Each row of numbers belongs to one of the things below and depends on some of the facts about them. Some rows are named. Which thing is each other row?

Facts:
κ: uses; Φ: belongs to class; Λ: refers to; η: points at
j101 κ j964
j172 κ j85,j392,j994,j577,j23,j862
j248 κ j2,j190,j826,j60,j862
j25 κ j524,j953,j106,j927,j23,j622,j188
j256 κ j85,j392,j622
j264 κ j166,j695,j190,j407,j622
j266 κ j496,j619,j646,j747,j622
j318 κ j733,j476,j496,j645
j405 κ j166
j487 κ j695,j533,j244,j389
j506 κ j964,j848,j747,j593
j571 κ j621,j496,j900,j131,j593
j6 κ j166,j932,j496,j68
j605 κ j695,j476,j392
j609 κ j849,j85,j196
j629 κ j166,j106,j863,j196,j828
j641 κ j953,j299,j900,j593
j678 κ j82,j985
j810 κ j524,j85,j533,j932,j964,j826,j196
j844 κ j496,j619,j863,j994,j131,j826,j196
j861 κ j953,j85,j190,j68
j89 κ j146,j955,j42
{j101,j106,j2,j23,j244,j256,j27,j299,j42,j524,j533,j571,j593,j621,j792,j82,j861,j950,j964} Φ flugrem
{j107,j146,j196,j264,j269,j313,j405,j60,j605,j695,j747,j828,j848,j89,j985} Φ brolotos
{j115,j131,j188,j190,j266,j389,j407,j428,j506,j577,j6,j609,j826,j849,j953} Φ fudur
{j166,j173,j28,j476,j487,j619,j622,j641,j645,j678,j862,j900,j932} Φ lebrure
{j172,j248,j318,j496,j629,j646,j733,j756,j955,j994} Φ trobik
{j25,j392,j68,j810,j844,j85,j863,j927} Φ bamagri
j131 Λ j609,j313
j173 Λ j609
j196 Λ j131
j244 Λ j849
j266 Λ j173
j27 Λ j609
j313 Λ j609
j318 Λ j953
j392 Λ j313
j405 Λ j313,j577
j42 Λ j609
j428 Λ j609,j756
j476 Λ j609
j496 Λ j756
j524 Λ j266,j828
j577 Λ j609
j622 Λ j953
j629 Λ j115,j577
j756 Λ j953
j792 Λ j609,j756
j848 Λ j248
j849 Λ j609
j85 Λ j609,j173
j861 Λ j609,j313
j89 Λ j609
j950 Λ j85
j101 η: j619
j107 η: j299,j28
j115 η: j733
j166 η: j571,j826
j173 η: j571
j188 η: j269,j392
j2 η: j196
j28 η: j166,j269,j131
j299 η: j646
j389 η: j476,j107,j28
j407 η: j571
j428 η: j101,j646,j678
j476 η: j844
j533 η: j645,j577
j571 η: j269,j476,j188
j577 η: j407,j964
j60 η: j629
j621 η: j619,j28,j985
j645 η: j646
j646 η: j810
j678 η: j131
j68 η: j695
j733 η: j619,j131
j810 η: j476,j131
j844 η: j826,j792
j861 η: j476,j487,j792,j810
j953 η: j392,j188

Some things and their rows:
[ 5  1 -4 -3  5 -3  3 -2 -1 -1 -1 -4  3 -4 -3 -3] -> j190
[  1  -1  -2  -3   2   6   2   1  -2  -8  -2   2   5  -5 -11  -2] -> j248
[-4 -2  7 -3  0  4  2  3 -1  8 -1 13  0  0 14 -2] -> j2
[-3 -3  1 25 -7 -5 -7 -3 -2 -3  3 10 20 -2  0 -2] -> j861
[  0  -3  -5   3  -1  -5  -7  -2  -3  -9  -1  -5  13  -6 -12  -4] -> j609
[  1  -4   0  -3   3   5  -7  -2  -4  -7  -2  -6  -4   5 -10  -3] -> j577
[-1 -3 -1 -5  1 10  1  0 -1 -8 -4  5  5 -5 -9 -3] -> j629
[ -1  -3  -4  -4   3  14  -7  -1  -3 -10   0  -6 -10   2 -12  -2] -> j115
[  6  -1  -4  -4  -7  -6  -7  -4   0  -9  -3  -4  17  -4 -10  -2] -> j131
[-4 -3  2  5 10  9 -7 11 -2 -3 -3 -6  4 12 29 16] -> j571
[-1 -2 -2 -3 19 14 -3 -1 -3 -7 -5 -6 -2  9 -1 -1] -> j188
[-1 -2 -3  2 -6  3 -4 -1 -1 -8 -1 -5  2 -5  6 -3] -> j487
[-3  7 -3 -3  5 -1  4 -4  3  5 -2 -5 -9 -4  8 -2] -> j900
[ -4  -3  -2  12  -7  -5  -5  -3   0   2  10   8 -10  -4   3   0] -> j27
[-3 -3 -2 15 -7 -6 -8 -1 -3  9 11 10 -9 -5  0  0] -> j792
[  6  -2  -6  -3  -3  -6  -8  -3  -2   0  -1  -2 -11  -3 -14  -1] -> j756
[-3 -2  5 -2  0  1  5 -1 11 12  0 14  5 -4 19 -3] -> j23
[-2 -3 -4 -3  5 -1 -7  0 -2 -6 -2 -7 10 -5  0 -2] -> j6
[-1 -3  0  6 -7 -5 -8  4 -1  4  7 10 -9 -4 12 -1] -> j950
[  7  -3   5  -2   0   0   8  -5   1  -5   0  -2 -10  -3 -12  -1] -> j955
[ 4 -2 -3 11  5 -2 -6  0 -2 -8 -2 -6 -2 -5 12 -1] -> j266
[ -2   6  15  -3   5   0  10  -2  -3   3  -1   6 -11  17 -12  -3] -> j646
[-1  5 -4 -3  4  7  5 -2 11 -3 -3  0  0 -3  6 -1] -> j619
[-2 -3 -3 -4  8 13 -7 26  8 -6 -4  7  4 15 14 -3] -> j101
[ -5  -2  -2  -3  -6  -3  -8  -1   0  12  13  15 -11  -5   2  -1] -> j82
[ -2  -1  -4  -3  -7   6  -2  -2  -4   1  -1  -4 -11  12 -11   3] -> j107
[-2 -3 -3 -1 -1  2 -3 13 -2  0 -1  4 11 -6 22 -2] -> j256

Which thing is each row?
Some rows may be things named above.
[  5  -1  -4  -2  -6  -5  -8  -5   0  -6  -2  -4  17  -3 -11  -2] => j131
[-2 -4  7 -3  1 -2  4  0  5  9 -1 17 -3 -3 25 -2] => j524
[ 0 -2 -4 -2 -6 -3 -7  3 -1 -7 -3 -5  1 -4 -8 -2] => j318
[  2  -4  -1  -2   2   3  -8  -2  -4  -8  -1  -4  -3   4 -10  -2] => j577
[ 7 11 -2 -3  2 -4  5 -2  3  2 -1 -2 -4 -5 -6 -1] => j496
[ -5  -2   9  -2  11   6   3  11  -2  22  -1  14 -10  35   0  -2] => j299
[  6  -2   4  -3  -5   0  -4  -3  -4  -8  -2  -5   6  -2 -11   1] => j389
[ -3  -4   3  31  -1  -1  -7  -2  -4  -8   5  -5 -12  12  -7   6] => j173
[-1 -2 11 30 -8 -7 -6 -5 -4 -6 10 -4  8 -7 -7 15] => j476
[ 12   7  -1  -5   1  10   1   2  10  -9  -2  -5   9   9 -11   9] => j733
[-2 -2  4 -1 13  9  0 -3 -4 -8 -2 -7 -6  8  3  4] => j407
[-2 -1 -3 -4 17 14 -1 -2  0 -8 -4 -4 -1  8 -2 -1] => j188
[ 4 11  4 -5  5 -2 10 -1  3 -4 -2  2 -2 -5 -8  0] => j994
[ -2  -1  -5  -4  -7   1   0  -1  -2   4  -2  -5 -10  -3  -4   7] => j269
[  4   8   4  -4   4   1  11  -2   6  -4  -1   3   0  -5 -10  -2] => j994
[-2 -3 -3 -3 -7 -3 12 -4 -1  7  1 -5 -9 -3 -9  0] => j146
[ -2  -5   1  20  -7  -5  -7  -2   3   5   9   8 -10   3  -3  -2] => j42
[ 3 -1 -4 -4 17 -2 -3 -1 -2  7 -3 -4  1  8 -7 -2] => j953
[ -4  -2  10  -2   2   4   5   6  -1  11  -2   5 -10   9  16  -1] => j533
[-1 -4 -1 20 -8 -5 -8 -3  2  4 10  7 -9  3  1 -1] => j42
[-5 -3 10 -3 12  2  5 10  0 22  0 14 -9 33  1 -4] => j299
[-2 -1 -2 -4  8 14 -6 25  7 -2 -2  7  3 16 12 -2] => j101
[22  9  7 -2  3 -5 -3 -2  2 -7  4  7 -2 -6 -9 -1] => j85
[-4  0 -2 -4  7  8 -3 13  9  5 -2  3  1 15 18 -2] => j621
[-6 -5  4  8  9 10 -7 11 -3 -3 -4 -6  6 12 29 16] => j571
[-2 -2  4 -5 14 11  1 -2 -3 -8 -1 -6 -6  9  3  4] => j407
[-1 -3  4 -3 -6 -4 -2  4  1  7  4  3  0 -4 23 -2] => j244
[ -2  -3  -3  -1   2  -4  -6  -2  -5  -6  -1  -4 -12  20 -13  -3] => j428
[  6  -3   5  -1   1   1   9  -4   0  -7  -2  -2 -12  -5 -12  -3] => j955
[ -2  -2  -5  -3  -7   6  -2  -2  -3   1  -2  -4  -9  13 -11   2] => j107
[ -3   6  -5  -2  -8  -2  -7  -2  -4  11   9   0 -10  -4 -11   4] => j985
[ -2  -1  -4   0  -5  13  -7  -2  -2  -8  -3  12  -7   2 -13   0] => j678
[ -3  -2  -2  -3  -1  17  -6  -2  -2  -8  -3  -4  -8  13 -11   7] => j28

